[[0.311, 0.040, 0.437, -1.442, 2.015, 0.371, 0.713, 0.501],
[2.405, -1.780, 0.387, -1.350, -0.316, 1.673, 1.824, 0.396],
[1.151, -0.481, 2.175, 1.419, -3.513, 5.202, 0.930, 0.145],
[-2.495, -1.959, 1.840, 1.013, 0.819, 1.814, 1.776, 1.133],
[2.055, 1.286, 1.272, -0.988, -0.367, 3.064, 0.985, 0.483],
[0.126, -3.346, -0.299, -0.189, 0.083, 0.346, 0.479, 0.018],
[0.643, -1.743, -0.770, 0.649, -2.204, 1.763, -1.694, -1.195],
[1.056, -1.346, -0.506, -0.084, -1.075, 1.660, -0.736, -0.617],
[2.694, 3.173, 0.926, -4.339, 4.541, 0.177, 2.588, 1.522],
[-0.353, -0.236, 0.704, -0.316, 0.637, 1.372, 0.236, 0.174],
[-0.885, -1.037, -0.117, 0.118, 0.610, 0.544, -0.892, -0.342]]
->
[[-0.885, -1.037, -0.117, 0.118, 0.610, 0.544, -0.892, -0.342],
[0.311, 0.040, 0.437, -1.442, 2.015, 0.371, 0.713, 0.501],
[2.405, -1.780, 0.387, -1.350, -0.316, 1.673, 1.824, 0.396],
[1.151, -0.481, 2.175, 1.419, -3.513, 5.202, 0.930, 0.145],
[-2.495, -1.959, 1.840, 1.013, 0.819, 1.814, 1.776, 1.133],
[2.055, 1.286, 1.272, -0.988, -0.367, 3.064, 0.985, 0.483],
[0.126, -3.346, -0.299, -0.189, 0.083, 0.346, 0.479, 0.018],
[0.643, -1.743, -0.770, 0.649, -2.204, 1.763, -1.694, -1.195],
[1.056, -1.346, -0.506, -0.084, -1.075, 1.660, -0.736, -0.617],
[2.694, 3.173, 0.926, -4.339, 4.541, 0.177, 2.588, 1.522],
[-0.353, -0.236, 0.704, -0.316, 0.637, 1.372, 0.236, 0.174]]

[[-5.156, 4.258, -3.775, -0.605],
[3.643, 4.861, -4.711, 0.594],
[-2.475, 3.256, -5.724, 3.104],
[-2.415, -1.274, 2.524, -6.744],
[-0.258, -4.198, 5.952, -2.475]]
->
[[-0.258, -4.198, 5.952, -2.475],
[-5.156, 4.258, -3.775, -0.605],
[3.643, 4.861, -4.711, 0.594],
[-2.475, 3.256, -5.724, 3.104],
[-2.415, -1.274, 2.524, -6.744]]

[[-5.614, 2.057, 0.732, -4.905],
[4.295, 0.710, 3.880, -3.059]]
->
[[4.295, 0.710, 3.880, -3.059],
[-5.614, 2.057, 0.732, -4.905]]

[[1.109, -6.123, 3.667, 3.757, 2.726, -0.577, -3.768, 6.932, 4.085],
[-1.154, 6.147, -3.634, -3.853, -2.552, 0.640, 3.765, -6.883, -4.111]]
->
[[-1.154, 6.147, -3.634, -3.853, -2.552, 0.640, 3.765, -6.883, -4.111],
[1.109, -6.123, 3.667, 3.757, 2.726, -0.577, -3.768, 6.932, 4.085]]

[[2.283, -1.037],
[2.336, 2.163],
[-5.419, -3.655],
[-1.507, 5.927]]
->
[[-1.507, 5.927],
[2.283, -1.037],
[2.336, 2.163],
[-5.419, -3.655]]

[[-2.369, -2.631, -2.718, -2.431, 1.205, -2.846, 2.156, 2.107, 3.619, 3.637, -0.811, -1.242, -0.989],
[1.164, -4.374, 0.384, 0.112, -0.843, -4.768, 0.768, 2.191, -0.803, 3.521, -2.122, -2.931, -2.348],
[-0.917, 4.625, -1.473, -1.408, 0.639, 3.207, 2.098, 1.827, -1.202, -1.815, -0.322, -2.053, -0.589],
[4.092, -0.619, -2.887, -0.962, 5.322, 1.046, 1.712, -0.906, 0.240, -1.646, -2.883, 0.725, -2.939]]
->
[[4.092, -0.619, -2.887, -0.962, 5.322, 1.046, 1.712, -0.906, 0.240, -1.646, -2.883, 0.725, -2.939],
[-2.369, -2.631, -2.718, -2.431, 1.205, -2.846, 2.156, 2.107, 3.619, 3.637, -0.811, -1.242, -0.989],
[1.164, -4.374, 0.384, 0.112, -0.843, -4.768, 0.768, 2.191, -0.803, 3.521, -2.122, -2.931, -2.348],
[-0.917, 4.625, -1.473, -1.408, 0.639, 3.207, 2.098, 1.827, -1.202, -1.815, -0.322, -2.053, -0.589]]
